[128 = 0]
<77> [158 120 159 132  50 118 107  91 114  80 190 103  90 146 129 166 120 103
 148 138 118  79 139 106 128 215 108]
<73> [ 84 158 112  90 127 149 125 150 121 134 158  94 111 164 208 130 149  94
 101 157 149  71  96 168 122 188  67]
<76> [105 102 151 119  73 183 114 111  70 109 185 121  79 110 140 139 124 132
 105 140 143 126 138 127 119 171 103]
<78> [176 188 196 136 101  61 161 126 202 162 139 101 103  97 133 121  54 122
 167 165  60 144 192 133 164 146 151]
<72> [ 94 122  83 113 138 124 100 155 127 129 131  88 146 149 151 110 140 125
 121 133 171 120  79 143 147 162 118]
<73> [ 96 121  91 144 126 100 105 138 107 103 133  88 131 123 123  95 113 139
 157 107 152 125 111 143 179 141 148]
<77> [136 142 198 106 118 175 184 119 124 152 122 170 118 152 162 139 112 132
 109 153  76 106 185 137  81 108 116]
<76> [ 98 121  68 173 135  93  67 103 103  98 161  80 106  94  83 124 144 118
 181  92 159 149 105 142 189 148 120]
<76> [ 95 181  75 142 134  58 105 154 143 108 128 113 110  95 143 113 100 117
 142 125 156 113 105 168 167 139 106]
<72> [149 102  70 170 129  91 100 116 139  73  86 147 156 124 100 107 130 122
 142  93 166 103  88 100 177 112 168]
<77> [157  66  75 162 149 139  76  93 161 118  69 173 201 180  58 147 161 129
 149 108 165 135  87  84 115 112 145]
<73> [103 116 150 106 122 177 133 130  95 140 157 111 123 151 136 119 141 134
 125 138 119 130 149 135 114 148 120]
<77> [148 108 151 142 144 135 152 103 123 141 120 116 122 116 135 143 139 130
 133 110 102 142 129 120 135  96 143]
<77> [147  92 102 164 119 136 115  82 114  99 105 171 106  97 140 184 144 116
 100 103 159 113  76 113 117 101 100]
<76> [144 104 164 134 113 164 152 107 126 143 117 147 113 108 149 133 110 138
 105 138 116 138 138 117 127 108 138]
<72> [143 150 135 137 129 120 134  89  85  73 184 109  92 152 128 160 196  75
 159  91  89  59 147 127 125 155  97]
<73> [178 129 164 115 127 121 160 126 162 147 105 155 136 130 141 164 126 126
 101 140 104 129 126 104  86 108 130]
<77> [101 108 111 137 161 124 127 138 121 153 119  70 145 121 132  89 125 147
 153 111 132 163 114 143 181 111 163]
<77> [156 133  94 133 154 112 119 134 169 120 111 110 154 139 132  95 163  92
 127 125 142 105  97 106 176 140 153]
<72> [ 75 104  85 117 119 146  86 184 109 126 134  91 160 120  92  25 100 168
 132 138 185 172 126 126 191 153 189]
<76> [112 140 121 113 140 137 137 139 126 126 136  99 135 162 164 105 148 108
 130 132 125  90 122 142 147 151 124]
<76> [109 137 113 170 100 129 100  76  97  84 170 118  72 106 133 140 131  94
 160 114 132  88 137 148 173 163  91]
<73> [117 183 127  81 117  98 137 190 139 115 110 199 155 162 113 137 104 147
 102 152 132 105 152 139  37 125 105]
<77> [154 117 141  78 167 125 156 180 147 173  97 137 175 139 117 145 152 159
  83 131 125 181 104 102  55  85 148]
<78> [122 145  60 107 113  91  75 198 166  91  94 173 196 162  69  68 109 141
 118 149 195 116 111 103 122 159 162]
<73> [156 145 140 136 124  98 133 139 151 128 114 160 134  99  82 117 102 144
 135 129 114 158 160 110 124 100 159]
<78> [164 128 168 107 120 149 128 116 153 153 137 160 144 163  91 171 144 125
 126 152 100 143 159 102  58 141 109]
<72> [152  90 136 151 154 166 156 107 120 127  94 141 144 117 124  90 148 130
 123 103 114 133 136 101 168  73 185]
<73> [121  87 167 121 102 188 133  88  82 128 162 118 111 165 143 169 148 129
 130 127 110 112 139 125  93 154 100]
<73> [ 92 103 120 131 153 201 131 127 109 146 114 131 148 143 130  60 141 134
 127 131 137 135 148 135 168 110 157]
<72> [116 104 118 126 131 176 120 135  94 112 139 133 137 128 100  78 155 132
 121 118 142 136 144 109 149 124 161]
<78> [148 128 145 122 113 119 125 120 140 128 140 119 132 148 119 147 129 122
 139 135 114 122 135 116 114 152 125]
<76> [106 117 103 116 155 107 114 168 127 154 135  58 145 108 120  90 130 151
 134 120 150 184  98 132 167 130 162]
<78> [114 184 156 114 116 100 150 144 112 109 173  97 102 137 138 101 117 114
 162 130  84  93 185 154 145 158 127]
<72> [152 106 170  98 165 168 170 108 151 187  81 173 169 201 158 218 160 134
 101 139  92 125 114 127  12  87  81]
<78> [120 124  81 119 152 146  90 162 150 145 109 160 158 107  80  95 146 136
  98 142 179 178 108 110 123 115 139]
<76> [102 122 170 142  69 189 135 101 130 145 136 146  88 111 175  99  55 134
 118 178 128 115 169 151 166 158 118]
<77> [113 139 159 132 123 115 151 121  82 136 153 134  73  61 128 175 108 156
 120 109 105 173 147 151  91  85 101]
<76> [111 145 139  99  81 130 117 169 142 122 114 185 157 164 104 108  67 162
 118 170 144 120 165 129  79 153 131]
<78> [104 125 124 150 132 106 134 117  99 116 141  78 107 111 146 113 115 134
 162 101 117 124 128 152 179 123 141]
<78> [103 150 124 115  82 126 106 155 128 119 161 115  99 101 143  96  86 130
 112 163 158 126 134 140 154 181 120]
<78> [134  64 100 175 151 168 123  69 125 125  68 165 145 136 146 156 147 124
 120 100 151 114  79 119 141  78 124]
<73> [119 122 186 111 140 166 201 145 115 176  88 161 121 100 178 120  84 172
  85 139  96 158 155 146  99  51 147]
<77> [ 88 178 135 148 120 157 143 110 115 117 123 202  87 107 149 114  96 115
 126 144 114  90 186 174 127 105  86]
<78> [142 151 102 120 133 123 119 147 159 102  97 184 169 170 105 103 141 110
 122 138 140  84 136 112 113 132 136]
<73> [ 58 134  73 140 111  90  97 163  97  86 142  55 130 132 150  45  86 142
 169 115 170  98 110 167 227 173 160]
<73> [169  96 155 136 134 138 150  93 140 147 118 115 122 125 156 175 147 118
 114 121 110 132 100 107 119 114 125]
<72> [108 125 100 126 124 125 108 141 128 126 118 138 131 122 134 132 118 136
 112 134 163 132  99 137 121 132 112]
<73> [132 177 125 136  95 146  99 105 150 103 153 195 103 137 104 134 129  84
 131 163 129  81 174 131 111 173  77]
<77> [130 167 125 133 128  92 143 146 121 102 160  78  93  83 149  75 128 104
 138 117 116 109 140 135 204 142 158]
<72> [111 165 140  95 128 133 117 123 125 133 167 132 131 205 126 185 164 101
 149 146 103  86 150 153  48 180  51]
<72> [114 162 120 139 141 128 118 118 170 144 110 148 147 166 122 111 114 109
 162 151 115 104 159 152 140 141 111]
<78> [111 113  94 108 121 127 100 161 110 107 128 133 155 149 105 120 138 144
 113 125 169 130 101 117 103 144 132]
<72> [147  67  74 132 155 114 112 141 152 123  58 125 199 164 132 128 146 143
 109 106 180 127  39  96 134 105 166]
<76> [124  67 124 135 109 184 113  86  33  66 186  94 105 151 120 141 204 109
 133  80 135  90 114 100 135 158 128]
<72> [216  93 179 108 123 116 151 125 167 143 105 143 180 171  81 166 144 143
 126 128  89 151 137  59  67 116 174]
<78> [161  64 149 138 126 152 113  79 131 144 109 150 166 183  82 202 148 146
 149 116 114 151 119  95  61 119 118]
<77> [130 135 134 102 132  85 127 183 109 124 142 113 153 115  55 104 119 175
 143 110 119 189 156 109 101 110 178]
<76> [148 101 135 116 149 152 168 141 138 137  66 167 170 154 159 119 132 142
  89 124 129 112 107 110 106  77 159]
<76> [132  72 179 101  93 220 149 121  98 145 129 156 135 153 143 128 123 155
  83 153 128 136 144 102  86 131 140]
[157 107 216 114 100 179 163  92 103 158 167 135  90 117 127 181 128 139
 116 141  73 159 177 112  71 124 112] : <73>
[ 71 155  91 125 129 166  93 155 110 119 142 164 127 116  90  60 124 130
 127 147 162 137 166 149 146 138 123] : <78>
[112 141  78 106 128 180  90 148 123  96 140 177 143 159 113  95 184  90
  89 148 179  83 117 114 113 167 102] : <78>
[101 118 109 159  90 117  85  92 105 102 167  94  89 114 131 149 110 118
 160 123 150 116 114 148 163 178  94] : <77>
[100 135 189 131 128 115 197 135  96 171 112 120  83  60 184 145  50 186
 117 121  85 177 155 175 118  52 133] : <78>
[165 154 153 135  97 104 127 114 125  95 174 126  91 100  98 133 134 105
 143 125 101 118 166 105 137 154 133] : <72>
[156  93 197 126 103 173 191 118 118 151 115 121 103  89 185 105  90 150
  88 140 100 142 144 109 157  97 178] : <76>
[184 112 117 139  94 116 104 101 146  80 133 151 131 145 112 160 155  94
 119 125 144  83 101  80 120 166 124] : <77>
[104 110 146  97 114 198 120 127 110 128 156 107 160 227 133  93 156 115
 146 153 118  80 161 126 123 194 128] : <76>
[144 118 127 114 139 117 128 135 133 125 139  81 152 168 129 123 159 116
 144 119 119 114 113 113 137 154 145] : <72>
[104 117 129 141  82 169 113  98  90  93 150 158  91 127 148 138 116 118
 117 136 146  86 136 138 127 157  94] : <76>
[ 90 136  74 173 193 175 128 104 115 127  94 160 119  90 136  67 165 100
 128 102 145 120 129 155 201  63 133] : <78>
[ 90 148  56 164 101  77  52 111  86  40 171 129 110 137  65 135 142 107
 188  92 165  83 127 143 147 180  94] : <76>
[103 143 121 164 128 172 128 104 135 130 112 167 104  93 138  68 100 114
 131 144 132 118 167 149 194 109 135] : <73>
[136  95 131 122 171 199 147  99 138 153  93 146 169 200 158 136 187 103
 116 128 117  92 113 120 108 112 117] : <76>
[ 99 154 106 131 101  58 107 155 106  91 149 106 113 110 114 128  87 149
 155 114 142 125 126 152 134 148 124] : <73>
[128 179  34 129 136  73  63 152 181  75 112 165 167 178 103 121 161  73
 136 138 185  53  85 127 128 183  90] : <73>
[120  79 171 118 112 165 159 139  72 144 111 174 121  83 106 149  92 203
  88 115 126 201 146 116  63  55 152] : <72>
[ 79 133  51 143 139  90  53 146 126 111 138 105 153 139  65 108 130 137
 175 116 179 151 106 147 151 159 119] : <76>
[129 132 136 133 117 154 118 103 120 121 140 167 115 136 111 155 141 116
 127 134 123 117 148 127  95 133  95] : <73>

(90) [156  70 173 134 118  98 107 161 142 183 164 150 153 164 139 112 139 144
  90 161 117 111 152 136 103 117  68]
(90) [135 180 148  87 122  95 128 136 168 137  84  78 144  45 162 116  87 122
 144 117 194 147 158  82 132 161 136]
(95) [ 98 168 130 139 150 136 129 170 140 153 118 128 125 126 110 144  89  97
 128 128 145 135 156 152 140 166 110]
(91) [183 158 168  82 138 157 144  69 113 140 149 125 145 152 140  62 158 153
  71  61  44  99 138  73 138 109  34]
(88) [143 129 136 151 130 149 148  81 101 117 143 137 120 170 133 100 134 152
 136 112 109  97 119 114 153 151  91]
(88) [151 156 161 107 159  95 124 136 162 116  99  96 122  49 142 112 102 158
 117  98 167 149 115 117 137 206 123]
(91) [136 132 111 138 111 133 180 109 159 137 111  59 103  88  95 136 122 155
 149 129 177 152 150 174 181 167 120]
(95) [112 141 103 155 105 135 147 151 120 179 150 110  96 138  71 141 115 107
 114 134 127 156 157 129 150  52 161]
(95) [ 63 168 164 132 158  81 125 174 115 126 122 192 137 135 168 134  42 111
 128 189 152 119 127 132 104 153 136]
(90) [ 80 182 116  66 159  83 136  78 125  59  76 128 153  75 173 149  39 161
 110 202 162 123 141 177 111 127 151]
(92) [ 62 173 179 134 113 132 150 198 136 142  97 172 131 123 163 149  91  98
 209 135 159 122 123 149 139 228 106]
(92) [ 88 147  53 202 147 171 129 156 100 116 133 124 101 166  98 149 141  54
 190 113 164 138 117 110 148 141 187]
(92) [ 64 224 146 149 191 147 164 228 130 169 129 146 111 132 106 123  90  63
 132  96 131 154 142 144 154 212  76]
(90) [111 141  99 156 102 193 200  92 165  95 106 111  84 129  87 139 116  64
 184  80 127 144  99 105 180 165 189]
(88) [135 110 117 159 123 136 109 123 111 108 119 123 104 118 113 151 152 166
 165 111 145 128  98 159 145 169 151]
(91) [111 144  89 108 119 164 142 111  91 101 119 116 128 131 122 147 184 145
 157 116 101 132 118 172 137 105 121]
(90) [111 104 119 127 122  92 133 143 175 130 116 120 150 116 150 139  79  88
 131 195 189 134 156 124 107 125 159]
(95) [115 134 144 160 163  98 109 178 142 171 142 138 124 139 106 135  69 120
  88 160 156 130 162 156 128 154 106]
(88) [138 164  98 136 169  96 148  77 111  85 121  86 127  99 163  86 104 146
 132 138 190 130 123  76 141 146 145]
(91) [125 170  98 108 143 178  69  94  74 109 113 141 135 151 102 160 139 149
 113  89  69  97 145 165 128 102 108]
(95) [119 125 109 141 123 112 158 163 134 164 132  78 134 116 127 131 150 143
 152 165 188 147 167 177 148 147  86]
(95) [116 160 136 164 147 152 141 159 124 142 118 115  98 120  97 140 127 144
 161  91 148 134 125 175 174 225  92]
(92) [142  96  98 125 145 145 224 140 189 149 167  84 129 146 104  82 173  51
  86 128 111 172 136 104 136  96 103]
(88) [ 87 206 153 149 137 102 111 189 122 153 102 137 115  89 147 131  60  96
 173 116 192 140 138  76 137 176 163]
(91) [143 129 127 191 201  88 100 181 137 184 171 120 132 162 114  94  82  97
  66 153 178 126 173 100 123 156  86]
(92) [151 148  75 137 145 176 126 103 102 131 153 104 116 158  88 108 173  91
  99  71  80 135 133  80 137  60 137]
(88) [141 116 123 164 126 126  88 123 100 121 135 141 106 133 116 136 132 149
 140 108 132 121 103 108 130 126 169]
(88) [ 95 124 111 149 125 149 142 202 183 173 129 127 128 141  91 156 106  28
 132 138 144 155 161 135 126 131 146]
(90) [108 155  98  89  90 132  87 109 124 107  71 103 172  97 175 167 117 119
 194 154 184 107 171 130 111 122 149]
(95) [137 146 153 148 111 155 140  89  73 120 150 165 103 170 132  97 147 152
 146  81  74 102  91  77 149 115 123]
(92) [131 112 147 125  68 126  92 112  99 119 110 147 117 112 138 157 142 178
 178 122 126 114 105 131 126 110 171]
(90) [110 152 118  83 111 139  92 154 132 122  88 120 159  94 151 163 145 112
 164 122 139 130 146 145 106 129 132]
(91) [122 128 119 134 135 146 178 135 123 137 148 118 122 150 119 110 164 122
 129 125 112 138 126 146 146 131  89]
(90) [118 198 122  92 123 106  43 119 107 104  58 104 150  50 165 168  79 163
 172 120 195 113 158 122 118 156 164]
(92) [110 189 116  81 176 100 106  93 106 102 105 120 161 109 154 129  67 159
  79 169 139 109 172 160 113 116  93]
(92) [162 200 152  78 149 133 103  42  64 107 125 133 157 139 176  73 121 185
  93  87  80  76 144  64 128 102  59]
(91) [ 68 155 177  95 115 132 136 169 111 115 108 201 156 144 186 143 122 114
 178 148 103 107 107 151 103 169  97]
(91) [137 145 131 121 153 140 175 114 128 136 151 118 130 150 127  86 142 119
  97 113 100 129 134 113 142 127  74]
(91) [132 123 148 145 102 141 129 169 127 178 146 133 119 144 112 125 152 113
 142 105 116 134 137 113 136 120 112]
(90) [126 160 110 102 114 149  86  79  67  99 104 129 146 132 148 148 148 181
 157 119 113  92 139 152 128 110 111]
(95) [227  86 138 147 137 126 122  73 149 152 163  78 121 135 107  67 157 159
  69  78 119 119 138  62 147 123  91]
(95) [109  79 104  76 162  87  71 128 114  53 105 159 187 114 193 166 157 167
 121 209 136 113 105 214  54 130 127]
(95) [134 113  96 118  83 162 153 142 156 162 120  74 138 122 107 145 178 101
 162 123 144 146 168 152 145 109 110]
(90) [146 108 140  83 160  42 118 153 147 159 152 105 172  99 166  95 116 152
  41 204 155 147 169 128  78  62  91]
(95) [130  82 147 112 101 121 115 120 125 112 127 161 157 149 171 133 153 140
 152 157 117 103 113 135  99 127 117]
(91) [124 161 152 140 151 104  90 175 116 169 124 124 149 126 152 123 104 141
 136 138 175 112 170 134 127 183  68]
(90) [105 193 114  94 141 135  99 130 117  93  79 116 125  66 132 158 110 134
 152  96 141 141 120 138 129 151 165]
(95) [167  88 178 156  94 111 156 115 155 146 139 121 112 124 142  94 131 154
 154 115 154 121 108  86 152 178 118]
(90) [165 112  90 115 127 158 119 105 116 134 150  98 112 129  74 128 189 140
  79  84  67 149 125 134 131  47 137]
(92) [149 120 188 142 187  85 107 191 141 162 165 162  95 109  89 109 108 159
  33 102  85 158  93 141 117 150 113]
(91) [140 117 165 149 138 105 137 137 163 153 128 122 125 124 126 119  81 143
 116 145 165 119 148 144 146 196  90]
(92) [139  85 130 123 149  84 140 134 158 124 144 121 125 109 120 123 116 145
  74 170 136 152 118 155 111 110 142]
(88) [161  70 148 134 127 113 105  93  86 117 172 172 127 174 132 108 164 187
  81 139  64 104  92 129 104  72 116]
(88) [ 94 147  82 129 136 133 165 149 158 126 110  89 138 114 128 141 115  71
 155 158 182 151 158 142 136 138 141]
(88) [151 166 159 137 154 115 145  83 110 120 138 130 120 134 151  71  94 149
 109 101 128 107 121  59 147 155 101]
(88) [122  59  82 175 122 146 118 144 124 141 170 152 125 199  93 147 156  79
 114 163 107 127 128 140 108  62 161]
(88) [175 135 151 107 144 117 108  79 125 115 129 120 138 117 147  91 123 162
  92  98 112 108 125  83 125 134 103]
(91) [144 124 105 160 196 114  34 141  92 133 162 166 145 180 119 122 105 103
  55 132 107 101 141  91  83  87 134]
(92) [166 123 185 132 103 140  83 142 124 166 128 141 115 121 110 132 142 173
 128  69  98 112 124 126 141 163  95]
(92) [107  90  77 123 103 134  98 106 107  76 126 162 124 139 125 166 145 100
 138 152 100 135  86 115  86  29 243]
[177 120  95 151 111 147 124  96 108 154 146  66 103 123  83 117 176 168
 121  87 131 137 146 120 164  92 122] : (92)
[121 177 141 132 120 177 220  96 158 137 124 107  87 129  83 105  98  98
 127  74  97 142 130 112 192 158 111] : (88)
[139 137 129 111 119 131  91 110 104 118 104 113 143 110 143 147 145 185
 152 123 141 107 141 169 132 158  96] : (91)
[100 181 104 103 123 168 154 136  96 131 128 126 129 138 123 125 166  97
 144  95  86 140 131 117 134  82 119] : (91)
[127 126 158 154 145  86  84 159  97 129 135 160 125 123 156 123 117 163
 139 138 154 118 103 115 112 161 136] : (88)
[142 147 135 120 144 140 159 113 133 140 149 124 126 145 120  89 128 105
  89 102  93 131 134  86 136 106 101] : (91)
[103 124 127 138 120 105 146 126 135 112 109 122 138 119 163 137 101 137
 175 180 192 120 135 151 134 174 129] : (92)
[151 155 139 157 184 116 118 111  73 138 163 132 126 165 136  80 131 178
  91 116 119 101 134 118 143 154  52] : (95)
[128 147 152 110 124  95 108 100  68 102 125 148 129 111 169 117 134 209
 139 137 124 112 100 126 120 115 128] : (88)
[143 160 169 161 149 140  94 196 140 199 126 112 104 112  75 144 110 152
 117  75 140 133 162 176 167 222  60] : (92)
[153 116 129 117 115 123 136 108 164 126 123 107 122 102 120 117 116 109
 112 113 133 142 125  83 127 107 165] : (95)
[128 182 165 161 129 131 103 141 112 139 110 139  97 106 125 124  86 138
 166  71 153 119 114  79 158 197 145] : (88)
[150  86 140 141 140 120  63 105  95 125 166 194 127 185 110 130 115 144
  55 136  55  97 110 112  89  52 150] : (95)
[151 125 152 138 136 119  93 135 122 144 133 133 118 121 113 130 122 164
 107 107 121 121 127 136 132 148 114] : (92)
[150  79  71 116  78 165 153  73 105  87 122  79 109 110 103 154 235 187
 172 112 109 147  93 189 150  85 157] : (91)
[133 117 119 145 136 127 138 142 131 143 151 128 121 145 115 113 138 104
 111 125 121 139 126 104 125 104 135] : (91)
[ 47 180  82  92 118 147 157 207 191 135  64  86 139  61 109 203  96  42
 182 157 190 182 174 204 132 156 167] : (95)
[119 162 156 101 149  92 186  79 141 102 117 119 128 102 157  94  63 160
 100 161 145 126 131 126 144 151 107] : (90)
[140 143  97 106 122 110  57 124  97 111 115 119 145  96 152 135 145 123
 133 116 141 132 125  65  88  54 196] : (91)
[113 151 195 146 134 105 127 171 114 168 154 188 114 151 135 103  85 122
 107 120 101 120 116  86 124 135 113] : (88)
[148 105  80  90 144 144  90  99 125  87 117 110 150 116 121 150 175 135
 101 122  99 131 123 159  99  87 141] : (95)
[142 222 161  66 130  93 109  45  58  97 105 125 158  95 213  72  93 199
 127 115 131  88 140  39 122  95 101] : (88)
[124 157 155 123 117 133 210 148 161 168 142 107 115 122 124  84 123  88
 126 108 126 155 139  82 157 131  99] : (91)
[131  96 145 118 127 107 106 148 121 141 150 160 141 146 136 128 139 136
  95 153  99 125 122 135  95  87 122] : (88)
[168 160 150  74 128  89  79  78 126 104  88  94 162  62 187 109 105 185
 126 119 169 107 147  83 113 143 119] : (91)

<64> [136 162 129 118 111 127 113 133 146 118 149 130 137 116 105 149 115 148
 129 150 134 158 134 129 124 123 138]
<64> [213  65 135  96  71 109 132  57 107 122 124 191 138 204 119 137  83 162
  78 195 125 104 154 136  78  83 110]
<59> [178 145 114  93 135 110 159 107 215 104 156  90 114 112  70 178  71 141
 131 196 184 181 114 163  81 103 122]
<64> [162 136 119 121 118 133 124 139 155 122 149 186 133 131  69 177  73 158
 125 174 117 196 124 133 111 109 133]
<62> [198  54 135 140 127 157 132  99 111 133 104 168 120 172 135 124 127 135
 101 162 131  98 137 129 106  86 121]
<62> [233  54 122 184 167 212 119 131 139 142 156 101 120 140  98 126 175 145
 118 154 185  95 117 125 110  38 131]
<64> [227  37 135  91 142  34 147  84 102 173 136 146 142 174 142 162 107 125
 109 117 137 109 156 178 138 154 109]
<62> [152 140 111 163 186 148 136 124 168  96  99 136 128 155 124 151 119 118
 144 195 145 133 105 141 121 132 132]
<57> [103 165  90 163 151 141 139 130 163 104 162 109 139 149  79 130 110 136
 147 156 143 134  87 118 109 100 114]
<59> [102 153 120 106 120 129 135 150 146 135 168  82 119  78 101 129 133 127
 137  98 148 153 119 128 117 125 133]
<64> [ 56 134 167 142  94 166 112 157  97 141  80 130 106  87 180  76 158 117
 129  61  86 113 144  89 170 130 131]
<64> [114  80 129 132  81 164 118 112  55 139 128 162 130 162 146  75 158 134
  95 101 101  70 137  94 104  95 122]
<57> [117  72 126 116 109 169 139 169  96 167 144 174 101  92  95 120 122 126
 117  71  97 163 120 108 114 104 129]
<59> [200  78 121 123 148 126 124 112 107 146 155 112 138 146 129 136 163 129
 114 133 162  96 138 148 113 119 135]
<62> [  9 188 105 148 182 142 112 179  66 118 104 121 141 106 190  91 210  72
 158  68  92  95 109 112 157 231 162]
<59> [ 81 208 119  96 106 125 125 150 168 101 150 123 126  83  92 154  96 138
 141 149 128 193 120 127 111 146 143]
<57> [179 100 128 139 127  93 154  56 163 103  98 129 132 205 133 131  78 138
 115 198 146  92 126 144 110  94  91]
<59> [176 135 154 125  96  61 108  77 131 127 128 125 160 176 148 142 106 160
 117 155 131 104 163 142 159 124 111]
<64> [ 84 202  96 139 180 137 119 163 147 113 178  37 141  82 120 128 190 108
 162 110 174 123 102 136 129 164 154]
<57> [103 136 106 173 212 117 156 135 159 112  86 116 124 150 146 132 124  88
 163 140 129 119  91 142 150 165 117]
<59> [153 134 149 128 121  74 140  75 166 100  65 163 133 184 154 150  61 135
 125 196 113 130 142 146 143 138 103]
<59> [124 159 156  63 108  10 111  95  87 133  98 143 159 143 204 150 128 114
 122 117 101 115 182 167 168 241 141]
<62> [126 147 141 149 161 155 122 146 150 108  70 156 117 119 153 144 125 115
 142 162 116 151 128 131 149 152 144]
<59> [155  88 120 118 135 121 144 140 135 163 175  93 118 101  93 133 131 130
 129  86 153 139 120 137 122 102 118]
<62> [ 80 200 118 165 169 174 105 167 142  94 107 125 134 107 141 130 162 115
 156 151 124 141 111 116 145 160 158]
<57> [142 155 133 131 158 126 131 139 174 108  97 143 121 116 126 166 100 124
 144 172 131 173 125 146 139 150 138]
<57> [126 132 156 125 138 125 103 143  99 148 119  73 129  88 188 108 201 111
 133  75 144  92 157 134 170 164 150]
<62> [ 84 215 113 153 171 119 138 129 201  81 113  72 131 120 126 140 114 115
 166 172 155 142 100 137 138 150 127]
<57> [152 115 164 124 103 123 113 124 128 150 130  83 123 100 153 114 153 139
 122  94 146 110 157 127 158 109 127]
<64> [111 127 127 128 133 120 117 150  97 152 152 110 137 107 136 118 163 121
 134  76 124 118 132 125 148 148 136]
<57> [ 86 128 120 121 134  89 134 116  86 128 104 153 140 160 166 111 134 104
 128 107  95  97 128 129 137 180 123]
<59> [ 49 156 133 141 102 154  91 174  59 154 158 112 141  88 150  80 198 125
 133  33  97 103 136  89 162 146 146]
<57> [186  46 125 160 179 196 160 154 166 151 115 121  83 103  96 135 125 115
 133 127 157 148 101 132 114  68 120]
<62> [173  69 121 123 135 114 144 113 117 153 149 120 126 144 116 128 128 128
 117 113 144 110 127 140 116 107 114]
<57> [137  86 142 108 128 164 126 171 103 160 118 161 102  77 130 134 144 116
 121  87 111 162 139 126 130 137 150]
<64> [109 135 115 140 174 149 147 139 149 113 105 100 112 115 141 122 145  97
 144 135 146 121 106 135 120 146 133]
<59> [108 124 148 142 108 103 128 113 126 141 118  98 129 134 152  99 128 131
 131  91 121  98 137 117 162 115 104]
<62> [ 97 149 129  99  86 115 108 151  93 145 165 154 140 103 110 132 127 143
 121  90  99 156 141 116 131 144 140]
<62> [ 52 174 127 116 128 110 121 157 105 132 130 112 133  93 151 113 152 108
 145  75 105 132 127 121 152 183 140]
<64> [111 112 138 130 115 149 127 129 105 131 107 136 118 126 151 103 144 120
 120 111 114 108 133 114 128 124 128]
[124 184 106 129 100 148 112 100 143  85 170  96 150 152 101 120 137 155
 119 186 161 106 120 116  83  94 133] : <64>
[150 138 110 131 149 131 138 135 166 114 137 152 127 133  85 167  89 136
 136 173 134 174 110 140 111 121 129] : <64>
[135 119 145 101  76 107 131  98 126 125 117 154 126 146 129 126  90 146
 107 143 113 131 146 125 116 112 114] : <62>
[199 116 108  93 105 124 120  99 122 116 174 162 147 161  85 164 110 158
 100 193 150 140 137 145  70 108 140] : <64>
[145  96 123 126 151 129 138 129 115 132 103 169 123 144 136 139 121 114
 124 138 114 132 125 138 122 147 131] : <59>
[142 109  93 131 125 173 123 150 103 130 171 193 135 142  67 144 119 145
 116 148 113 158 107 114  82 101 140] : <64>
[ 60 182 125 181 163 129 144 144 187 108 102  85 120 118 127 115 107 115
 169 121 126 138  94 115 167 125 105] : <64>
[103 200  58 185 251 117 164 175 234 101 175  82 137 115  39 189  89 109
 198 166 167 202  46 154 132 146 121] : <64>
[110  67 146 138 136 158 133 176  91 186 129 108  99  71 145  94 173 106
 132  20 115 121 130 112 162 120 128] : <57>
[154 107 105 114 138 155 132 119 108 114 131 163 129 151 118 137 136 123
 111 169 134 122 121 134  79 130 143] : <57>
[175 124 139 102  63  81  98 102 101 147 184 155 164 155 100 148 106 179
 103 131 119 134 162 129 131 105 122] : <64>
[113 126 136 127 124 103 128 131 116 131  95 187 131 145 139 140  94 126
 130 128  84 150 134 128 149 156 123] : <59>
[109 138 154 179 166 189 126 120 149  89  26 105 103 135 207  89 168  96
 139 163 136  76 127 116 150 130 134] : <62>
[ 95 182 139 138 154 106 125 155 168 127 123  76 126  82 139 139 133 117
 161 104 138 154 126 137 174 160 133] : <64>
[124 128 169  94  88 140 105 136  99 138 100 128 115  86 176 114 159 126
 112 101 118 125 169 124 143 148 151] : <64>
[ 87 157 128 101  91 102 100 121  61 132 151 122 156 133 163 100 175 128
 115  90 111  86 151 118 131 170 144] : <57>
[136 130 106 118 147 163 146 144 161 119 153 104 109  97  88 140 126 123
 132 145 160 155 105 134  88 108 137] : <59>
[153 134 146 164 195 149 121 150 161 133 106  44 117  86 169 127 190 103
 156 113 177 106 130 146 173 143 144] : <57>
